Below is a small trained network, with its code and all its weights. Each question gives an input and a class and asks what happens when units are switched off, that is, made to give their printed mean instead of their output.

import numpy as np


def w(rows, s, z=0):
    codes = np.array(rows[::2]) - 128.0
    scale = np.full(codes.shape[1], s)
    scale[-1] = z or s
    return codes * scale


def f(y):
    return np.maximum(y, 0)


def log_softmax(a):
    a = a - a.max(-1, keepdims=True)
    return a - np.log(np.exp(a).sum(-1, keepdims=True))


def net(x, mask):
    res = np.array(x, float).reshape(1, 5) / 4 @ E
    y = f(res @ A[0][:, :-1].T + A[0][:, -1])
    res = res + np.where(mask, y, B[0][:, -1]) @ B[0][:, :-1]
    return log_softmax(res[-1] @ U[:, :-1].T + U[:, -1])


A, B = {}, {}
E = w([
[148,200,150,98,124,229],'x0',
[154,110,110,47,111,104],'x1',
[95,61,127,124,184,154],'x2',
[207,113,60,168,227,143],'x3',
[254,16,210,171,49,162],'x4',
],0.0076)
A[0] = w([
[140,178,163,101,142,231,215],'n1',
[54,180,81,129,148,126,52],'n2',
[130,169,139,153,108,142,154],'n3',
[22,108,215,120,55,133,79],'n4',
[69,84,138,52,90,105,176],'n5',
[183,90,170,124,116,158,91],'n6',
[136,110,121,146,169,178,212],'n7',
[141,109,138,44,121,100,144],'n8',
[200,106,164,109,132,132,75],'n9',
[180,70,145,150,171,124,64],'n10',
[120,115,134,215,156,43,250],'n11',
[112,148,146,122,126,244,184],'n12',
[173,152,98,204,204,139,253],'n13',
[97,76,116,171,110,5,147],'n14',
[156,74,200,205,58,164,60],'n15',
[165,102,70,29,128,112,149],'n16',
],0.011,0.0034)
B[0] = w([
[217,37,164,109,111,60,223],'n1',
[93,163,46,78,193,248,219],'n2',
[159,39,141,124,79,123,162],'n3',
[78,142,144,209,109,20,238],'n4',
[137,164,173,182,99,123,214],'n5',
[116,169,27,102,132,104,205],'n6',
[123,97,121,152,84,73,190],'n7',
[128,43,80,203,53,131,175],'n8',
[32,107,49,101,145,147,186],'n9',
[105,173,136,122,138,100,194],'n10',
[199,145,219,157,126,155,224],'n11',
[228,40,152,118,156,77,209],'n12',
[115,189,158,239,86,113,232],'n13',
[232,129,209,23,161,179,229],'n14',
[16,185,40,70,188,188,255],'n15',
[108,58,129,255,32,176,191],'n16',
],0.0072,0.0086)
U = w([
[105,123,112,218,129,92,255],'0',
[56,136,2,60,198,230,5],'1',
[132,73,129,208,96,191,138],'2',
[212,62,175,79,171,145,139],'3',
],0.0073,0.0023)

Each question gives the input, the list of numbers given to net, and the class t.
The units are the neurons (one row each of A and B). Each row of codes is followed by its name. A weight is (code - 128) times the scale printed after its matrix; where a second scale follows, it is the last column's (A, B and U).
mask holds one flag per neuron, in row order. A switched-off neuron (its flag False) gives its mean, the last column of its row in B, instead of its output. The means were averaged over made-up inputs and are rounded, as every weight is.
A unit's drop is (log p(t) with every unit on - log p(t) with that unit switched off) / (log p(t) with every unit on - log p(t) with every unit switched off).
The circuit of an input: a set's keep is (log p(t) with only the set's units on - log p(t) with every unit switched off) / (log p(t) with every unit on - log p(t) with every unit switched off). Starting from the 12 units with the biggest drops (on a tie, the unit counted first), units are removed one at a time, each time the one whose removal leaves the highest keep (on an exact tie, the one counted first), for as long as the keep stays at least 0.8.
units of the circuit, in order: the units of the circuit, biggest drop first
unit that matters most: the unit with the biggest drop
k most important neurons: the k neurons with the biggest drops, biggest first
drop when u is switched off: that unit's drop, to one decimal
input [-8,0,-5,-5,-8], class 1: unit that matters most : n2
input [0,-3,6,-1,3], class 1: units of the circuit, in order : [n15, n16]
input [7,1,5,6,-2], class 3: 2 most important neurons : [n1, n12]
input [-8,-1,-5,0,-8], class 1: 2 most important neurons : [n2, n1]
input [6,8,-5,-2,-2], class 2: units of the circuit, in order : [n16, n8]
input [-8,-2,-2,-4,-6], class 3: 2 most important neurons : [n14, n15]
input [8,6,-6,-5,-4], class 3: 3 most important neurons : [n1, n12, n13]
input [3,1,6,-7,5], class 0: units of the circuit, in order : [n4, n14]
input [-8,-2,-3,-5,5], class 3: 4 most important neurons : [n14, n13, n11, n16]
input [-6,6,-8,-3,7], class 1: units of the circuit, in order : [n15, n9]
input [8,6,1,-8,8], class 0: units of the circuit, in order : [n4, n6]
input [-8,-2,3,4,5], class 3: 3 most important neurons : [n14, n11, n4]
input [4,-4,1,7,6], class 0: 2 most important neurons : [n13, n2]
input [6,2,2,-8,2], class 0: units of the circuit, in order : [n4]
input [8,5,7,1,-5], class 3: 3 most important neurons : [n1, n12, n15]
input [6,4,6,6,5], class 0: 2 most important neurons : [n14, n13]
input [5,3,2,-4,-2], class 3: 4 most important neurons : [n13, n1, n12, n15]
input [-6,4,0,-3,-1], class 3: 2 most important neurons : [n14, n13]
input [-5,8,4,1,-3], class 2: 2 most important neurons : [n16, n8]
input [7,1,-5,6,-1], class 3: units of the circuit, in order : [n1]
input [2,1,6,-8,1], class 0: 2 most important neurons : [n4, n14]
input [4,2,-7,-7,8], class 1: drop when n14 is switched off : 0.0
input [-8,-3,-5,-1,8], class 1: drop when n15 is switched off : 0.7
input [-8,-2,1,-7,-6], class 3: drop when n4 is switched off : -0.2
input [3,2,2,-8,5], class 0: drop when n4 is switched off : 0.7
